Here is a tiny trained network, its code and every weight. The questions are about switching its units off for an input and a target symbol, where a switched-off unit gives its printed mean instead of its output.

import numpy as np


def w(rows, s, z=0):
    codes = np.array(rows[::2]) - 128.0
    scale = np.full(codes.shape[1], s)
    scale[-1] = z or s
    return codes * scale


def f(y):
    return np.maximum(y, 0)


def softmax(a):
    e = np.exp(a - a.max(-1, keepdims=True))
    return e / e.sum(-1, keepdims=True)


def log_softmax(a):
    a = a - a.max(-1, keepdims=True)
    return a - np.log(np.exp(a).sum(-1, keepdims=True))


def net(x, mask):
    ids = ['ΘΠΦγδζμστω'.index(c) for c in x.split()]
    T = len(ids)
    res = E[ids] + P[:T]
    u = 0
    for l in range(2):
        q, k, v = (res @ M[l].T for M in (Q, K, V))
        z = softmax(np.where(np.tri(T) > 0, q @ k.T / 3**0.5, -1e9)) @ v
        res = res + np.where(mask[u], z, O[l][:, -1]) @ O[l][:, :-1]
        u += 1
        y = f(res @ A[l][:, :-1].T + A[l][:, -1])
        res = res + np.where(mask[u : u + 8], y, B[l][:, -1]) @ B[l][:, :-1]
        u += 8
    return log_softmax(res[-1] @ U[:, :-1].T + U[:, -1])


Q, K, V, O, A, B = {}, {}, {}, {}, {}, {}
E = w([
[188,102,56,115,179,98,149,158,85,65,93,152],'Θ',
[149,85,127,180,126,154,120,82,230,97,158,108],'Π',
[121,141,181,126,188,23,100,90,92,134,204,130],'Φ',
[141,198,53,131,109,122,73,80,181,105,85,167],'γ',
[119,153,136,62,103,103,134,159,140,138,156,170],'δ',
[134,85,165,128,73,129,132,209,41,95,104,106],'ζ',
[108,130,146,195,128,152,105,88,87,139,110,50],'μ',
[69,108,141,78,136,249,163,137,136,105,167,92],'σ',
[154,105,175,120,238,177,84,181,151,125,143,108],'τ',
[152,212,168,118,65,133,143,56,149,192,174,93],'ω',
],0.012)
P = w([
[177,39,157,150,131,122,53,113,152,174,117,163],'0',
[36,102,74,75,138,137,192,148,107,174,104,102],'1',
[189,222,144,45,127,120,153,103,119,65,132,30],'2',
[185,51,130,164,132,132,51,129,142,189,147,167],'3',
[61,171,150,145,167,138,217,150,133,146,88,142],'4',
[172,213,119,75,111,142,103,100,119,7,188,87],'5',
[179,62,146,158,155,114,51,138,145,194,135,170],'6',
[76,193,166,167,169,143,218,166,145,142,89,157],'7',
[179,205,108,72,101,151,66,99,120,2,219,110],'8',
[197,66,171,153,159,102,64,146,139,214,120,169],'9',
[75,208,180,174,166,140,217,183,143,145,94,163],'10',
[201,201,91,69,78,159,41,99,112,17,241,133],'11',
],0.0069)
Q[0] = w([
[116,124,165,127,156,250,143,154,154,122,133,115],'L0H0',
[99,76,56,110,41,195,171,106,143,157,86,121],'L0H0',
[145,123,105,71,114,203,94,144,140,103,153,113],'L0H0',
],0.012)
K[0] = w([
[152,69,144,93,154,254,111,113,159,130,136,110],'L0H0',
[130,128,102,129,19,195,179,131,138,89,78,111],'L0H0',
[84,108,137,97,146,193,172,145,169,143,145,160],'L0H0',
],0.0099)
V[0] = w([
[207,155,78,20,69,137,25,77,77,3,204,56],'L0H0',
[54,151,134,94,84,112,173,137,153,158,159,236],'L0H0',
[116,105,145,172,77,110,156,159,91,170,54,171],'L0H0',
],0.0044)
O[0] = w([
[251,159,249,126,140,50,186,162,159,142,3,70,241],'L0H0',
[22,70,200,46,54,124,94,87,107,110,83,204,113],'L0H0',
[111,130,54,146,23,154,119,169,89,137,178,156,9],'L0H0',
],0.0049,0.0012)
A[0] = w([
[204,1,122,232,122,132,22,137,134,156,61,114,24],'L0N0',
[147,191,76,121,75,139,129,121,73,72,127,76,187],'L0N1',
[135,69,138,90,73,74,65,151,105,197,149,203,156],'L0N2',
[124,67,127,157,135,116,74,97,54,210,128,39,252],'L0N3',
[18,112,38,154,147,164,168,62,147,146,66,83,26],'L0N4',
[138,78,125,108,138,144,95,161,226,195,167,186,203],'L0N5',
[76,154,126,43,155,170,186,206,113,69,155,130,187],'L0N6',
[121,42,75,158,182,60,141,88,95,160,132,178,125],'L0N7',
],0.0067,0.0021)
B[0] = w([
[140,133,50,198,134,91,150,90,52,145,158,87,190],'L0N0',
[135,113,135,96,92,109,131,141,151,76,196,142,206],'L0N1',
[131,142,150,161,79,127,135,172,133,136,126,237,202],'L0N2',
[136,173,222,155,149,217,127,140,101,107,183,102,212],'L0N3',
[156,153,140,191,60,226,153,119,130,104,91,254,154],'L0N4',
[161,86,125,121,162,150,117,171,199,161,124,133,207],'L0N5',
[94,124,109,104,110,101,82,85,74,141,85,129,255],'L0N6',
[144,78,152,103,200,103,169,59,107,70,145,185,154],'L0N7',
],0.0089,0.0046)
Q[1] = w([
[187,28,78,154,174,120,111,219,16,61,70,119],'L1H0',
[101,104,238,164,78,164,147,181,2,151,174,73],'L1H0',
[145,117,118,239,155,202,132,75,202,111,179,60],'L1H0',
],0.009)
K[1] = w([
[165,68,92,126,179,140,139,191,38,72,102,106],'L1H0',
[108,119,248,151,100,172,137,179,37,133,184,101],'L1H0',
[111,109,141,177,158,216,124,46,168,113,153,60],'L1H0',
],0.011)
V[1] = w([
[171,113,78,82,84,178,1,68,138,48,174,152],'L1H0',
[112,113,173,176,227,146,199,171,127,217,25,123],'L1H0',
[180,147,76,129,163,136,90,139,138,134,201,105],'L1H0',
],0.0042)
O[1] = w([
[179,159,182,130,208,105,95,143,125,92,72,53,253],'L1H0',
[25,191,3,160,60,154,100,195,142,184,218,239,2],'L1H0',
[80,125,146,150,172,51,82,60,172,180,85,121,198],'L1H0',
],0.0046,0.00085)
A[1] = w([
[174,150,168,153,153,81,155,78,78,151,53,32,5],'L1N0',
[185,188,132,182,185,116,103,74,163,185,179,106,126],'L1N1',
[135,91,24,132,142,87,185,128,89,148,114,188,50],'L1N2',
[62,171,124,98,74,162,255,147,104,162,145,93,100],'L1N3',
[175,162,151,79,145,56,135,69,154,97,89,67,100],'L1N4',
[118,102,77,164,53,158,208,72,135,199,189,144,102],'L1N5',
[175,73,140,143,132,103,177,236,217,141,104,181,26],'L1N6',
[79,123,9,122,79,65,63,112,139,240,101,149,58],'L1N7',
],0.0072,0.0018)
B[1] = w([
[81,43,145,74,123,237,202,108,179,201,37,219,211],'L1N0',
[69,158,51,2,53,87,98,133,92,72,88,124,252],'L1N1',
[194,189,144,113,241,126,176,163,114,69,15,88,159],'L1N2',
[126,101,45,175,143,11,112,134,96,139,149,8,195],'L1N3',
[73,104,116,211,175,198,103,207,96,171,191,63,246],'L1N4',
[200,70,132,166,100,111,187,35,176,230,107,155,177],'L1N5',
[60,80,4,118,116,125,216,134,132,57,191,140,202],'L1N6',
[29,118,232,248,174,12,114,180,177,133,55,131,157],'L1N7',
],0.0067,0.0047)
U = w([
[128,61,209,104,218,199,107,182,194,212,114,93,234],'Θ',
[85,163,53,114,128,91,85,187,65,64,212,21,108],'Π',
[115,144,177,99,140,69,99,42,95,57,206,159,159],'Φ',
[206,232,149,61,19,161,87,113,163,112,79,210,243],'γ',
[180,53,100,110,120,39,149,56,167,170,143,64,93],'δ',
[62,112,81,97,95,175,121,57,60,169,70,181,3],'ζ',
[170,162,144,254,142,137,146,162,101,179,168,143,162],'μ',
[181,158,108,100,170,124,189,106,106,101,92,142,29],'σ',
[56,134,171,184,126,71,105,143,160,134,30,130,122],'τ',
[121,78,106,140,109,147,205,138,188,102,160,175,61],'ω',
],0.0061,0.0022)

Each question gives the input, a string of symbols that net reads in full, and the target symbol t.
The units are the heads (3 rows each of Q, K, V and O) and the neurons (one row each of A and B). Each row of codes is followed by its name. A weight is (code - 128) times the scale printed after its matrix; where a second scale follows, it is the last column's (O, A, B and U).
mask holds one flag per unit, layer by layer, with each layer's heads first. A switched-off unit (its flag False) gives its mean, the last column of its rows in O or B, instead of its output. The means were averaged over made-up inputs and are rounded, as every weight is.
A unit's drop is (log p(t) with every unit on - log p(t) with that unit switched off) / (log p(t) with every unit on - log p(t) with every unit switched off).
The circuit of an input: a set's keep is (log p(t) with only the set's units on - log p(t) with every unit switched off) / (log p(t) with every unit on - log p(t) with every unit switched off). Starting from the 12 units with the biggest drops (on a tie, the unit counted first), units are removed one at a time, each time the one whose removal leaves the highest keep (on an exact tie, the one counted first), for as long as the keep stays at least 0.8.
units of the circuit, in order: the units of the circuit, biggest drop first
unit that matters most: the unit with the biggest drop
top k neurons: the k neurons with the biggest drops, biggest first
k most important neurons of layer l: the k neurons of layer l with the biggest drops, biggest first
input δ δ Φ δ Π τ δ ζ μ Θ Φ Π, target Π: 2 most important neurons of layer 0	[L0N2; L0N4]
input δ Π δ γ δ σ ζ μ δ μ Π γ, target Π: 2 most important neurons of layer 1	[L1N4; L1N0]
input ζ Φ τ δ δ, target τ: most important neuron of layer 0	[L0N6]
input Φ δ δ δ ζ μ, target Θ: top 2 neurons	[L1N0; L1N4]
input ζ ζ ζ Θ ζ σ τ δ δ μ ω, target δ: units of the circuit, in order	[L1N3; L1N5; L1H0; L0N3]
input σ τ τ ω ζ ω, target Π: units of the circuit, in order	[L1N4; L1N1; L0N2]
input δ Θ δ, target Π: top 3 neurons	[L0N2; L1N4; L0N1]
input γ ζ δ δ δ, target τ: top 2 neurons	[L0N6; L1N7]
input Φ ζ Π ζ μ, target μ: units of the circuit, in order	[L1H0; L0N4; L0N3; L1N1]
input τ ω δ ζ ζ μ μ Θ Φ ζ, target μ: top 2 neurons	[L0N0; L0N2]
input μ γ δ ζ ζ γ, target Π: top 4 neurons	[L1N4; L0N1; L0N6; L1N5]
input Θ τ μ Π ζ δ γ, target τ: top 3 neurons	[L1N7; L0N0; L0N1]
input μ Π Θ, target Θ: top 2 neurons	[L1N0; L1N4]
input δ δ Π, target Θ: units of the circuit, in order	[L1H0; L1N4; L1N0]
input μ μ σ δ ζ Π, target Θ: unit that matters most	L1H0
input δ δ γ, target Θ: units of the circuit, in order	[L1H0; L1N4; L1N0]
input ζ τ μ, target Θ: top 4 neurons	[L1N0; L0N1; L1N4; L0N2]
input τ δ δ δ γ, target γ: units of the circuit, in order	[L0N4; L1N4; L1N3]
input Φ Φ σ μ μ σ τ, target Π: top 3 neurons	[L1N1; L0N0; L1N0]
input δ δ Φ, target Θ: unit that matters most	L1N0
input σ τ δ δ ω μ Θ ζ τ γ δ Φ, target Θ: units of the circuit, in order	[L0H0; L1N0; L1N4]
input Φ δ δ, target Π: units of the circuit, in order	[L1N4; L0N2; L1N0]
input ζ σ δ μ, target ζ: top 4 neurons	[L0N0; L1N1; L1N0; L0N3]
input ζ δ μ δ τ δ Π, target δ: units of the circuit, in order	[L0N0; L1N5]
input τ ζ μ ω δ μ μ μ ω, target Π: units of the circuit, in order	[L1N4; L1N1; L1H0]
